Below are the code and all the weights of a small trained network. Each question names an input and a class and asks about switching units off, where a switched-off unit gives its printed mean instead of its output.

import numpy as np


def w(rows, s, z=0):
    codes = np.array(rows[::2]) - 128.0
    scale = np.full(codes.shape[1], s)
    scale[-1] = z or s
    return codes * scale


def f(y):
    return y / 2 * (1 + np.tanh(0.7978845608 * (y + 0.044715 * y**3)))


def log_softmax(a):
    a = a - a.max(-1, keepdims=True)
    return a - np.log(np.exp(a).sum(-1, keepdims=True))


def net(x, mask):
    res = np.array(x, float).reshape(1, 4) / 4 @ E
    y = f(res @ A[0][:, :-1].T + A[0][:, -1])
    res = res + np.where(mask, y, B[0][:, -1]) @ B[0][:, :-1]
    return log_softmax(res[-1] @ U[:, :-1].T + U[:, -1])


A, B = {}, {}
E = w([
[110,190,106,182,254,132,101],'x0',
[64,246,190,220,45,110,149],'x1',
[191,20,244,207,177,143,167],'x2',
[67,94,79,193,105,34,46],'x3',
],0.0085)
A[0] = w([
[128,173,78,49,61,107,124,83],'N1',
[121,168,150,153,78,108,147,249],'N2',
[139,72,78,60,178,132,95,151],'N3',
[135,57,127,58,2,140,144,161],'N4',
[169,196,152,41,135,192,203,94],'N5',
[97,147,176,67,148,150,166,245],'N6',
[122,156,67,53,95,162,106,167],'N7',
[113,146,166,161,105,123,144,63],'N8',
[125,60,107,51,156,133,140,78],'N9',
[114,176,115,141,251,135,120,87],'N10',
[161,86,171,179,125,124,120,129],'N11',
[113,92,159,82,52,102,144,68],'N12',
[94,69,70,166,93,44,78,144],'N13',
[140,120,112,122,149,156,162,254],'N14',
[110,204,74,95,167,127,116,158],'N15',
[97,206,178,153,81,153,144,83],'N16',
[137,71,178,160,126,151,168,85],'N17',
[133,105,150,100,96,122,132,50],'N18',
[152,46,189,164,148,133,145,157],'N19',
],0.013,0.0072)
B[0] = w([
[18,80,155,162,159,129,188,209],'N1',
[208,137,171,64,107,79,133,239],'N2',
[196,140,151,106,24,102,166,227],'N3',
[200,210,139,159,210,169,124,242],'N4',
[51,84,41,164,67,170,26,222],'N5',
[151,131,137,71,156,81,48,208],'N6',
[72,131,182,88,171,105,163,222],'N7',
[102,98,97,164,72,172,171,165],'N8',
[150,93,128,161,19,146,180,189],'N9',
[168,170,104,223,178,216,156,212],'N10',
[71,142,147,97,146,137,136,207],'N11',
[128,129,66,238,143,195,154,177],'N12',
[107,110,86,92,100,150,5,241],'N13',
[170,164,153,84,140,90,82,199],'N14',
[97,126,176,131,178,122,160,216],'N15',
[177,107,123,134,25,161,178,220],'N16',
[34,80,117,163,139,130,169,202],'N17',
[112,81,77,210,107,164,155,135],'N18',
[60,145,174,88,168,103,155,250],'N19',
],0.021,0.012)
U = w([
[42,123,180,108,169,128,190,121],'0',
[87,111,107,128,95,169,2,86],'1',
[179,117,152,121,43,126,209,164],'2',
[177,179,127,228,209,173,147,208],'3',
[185,173,176,39,184,63,83,252],'4',
[156,82,83,177,165,105,178,50],'5',
[154,106,91,136,141,64,172,44],'6',
],0.014,0.004)

Each question gives the input, the list of numbers given to net, and the class t.
The units are the neurons (one row each of A and B). Each row of codes is followed by its name. A weight is (code - 128) times the scale printed after its matrix; where a second scale follows, it is the last column's (A, B and U).
mask holds one flag per neuron, in row order. A switched-off neuron (its flag False) gives its mean, the last column of its row in B, instead of its output. The means were averaged over made-up inputs and are rounded, as every weight is.
A unit's drop is (log p(t) with every unit on - log p(t) with that unit switched off) / (log p(t) with every unit on - log p(t) with every unit switched off).
The circuit of an input: a set's keep is (log p(t) with only the set's units on - log p(t) with every unit switched off) / (log p(t) with every unit on - log p(t) with every unit switched off). Starting from the 12 units with the biggest drops (on a tie, the unit counted first), units are removed one at a time, each time the one whose removal leaves the highest keep (on an exact tie, the one counted first), for as long as the keep stays at least 0.8.
units of the circuit, in order: the units of the circuit, biggest drop first
unit that matters most: the unit with the biggest drop
k most important neurons: the k neurons with the biggest drops, biggest first
drop of u: that unit's drop, to one decimal
input [-3,0,-3,-3], class 4: 2 most important neurons	[N10; N17]
input [0,-5,6,7], class 1: 2 most important neurons	[N13; N7]
input [1,-7,3,-4], class 2: 2 most important neurons	[N9; N3]
input [-8,-5,4,-4], class 3: unit that matters most	N4
input [7,-4,3,7], class 1: 3 most important neurons	[N13; N4; N12]
input [-8,7,-6,1], class 3: 4 most important neurons	[N4; N12; N3; N9]
input [2,-4,0,3], class 2: 2 most important neurons	[N5; N3]
input [7,-6,4,-7], class 1: 2 most important neurons	[N5; N4]
input [-7,4,-3,5], class 3: 3 most important neurons	[N4; N12; N5]
input [8,8,-8,7], class 0: 2 most important neurons	[N15; N3]
input [0,-7,-6,3], class 2: 3 most important neurons	[N3; N9; N19]
input [-5,8,-6,5], class 2: 2 most important neurons	[N16; N2]
input [6,8,0,-1], class 2: drop of N16	0.3
input [2,7,-4,3], class 2: units of the circuit, in order	[N16]
input [-5,1,-4,-7], class 1: drop of N5	4.5
input [0,-7,-7,6], class 0: drop of N4	0.0
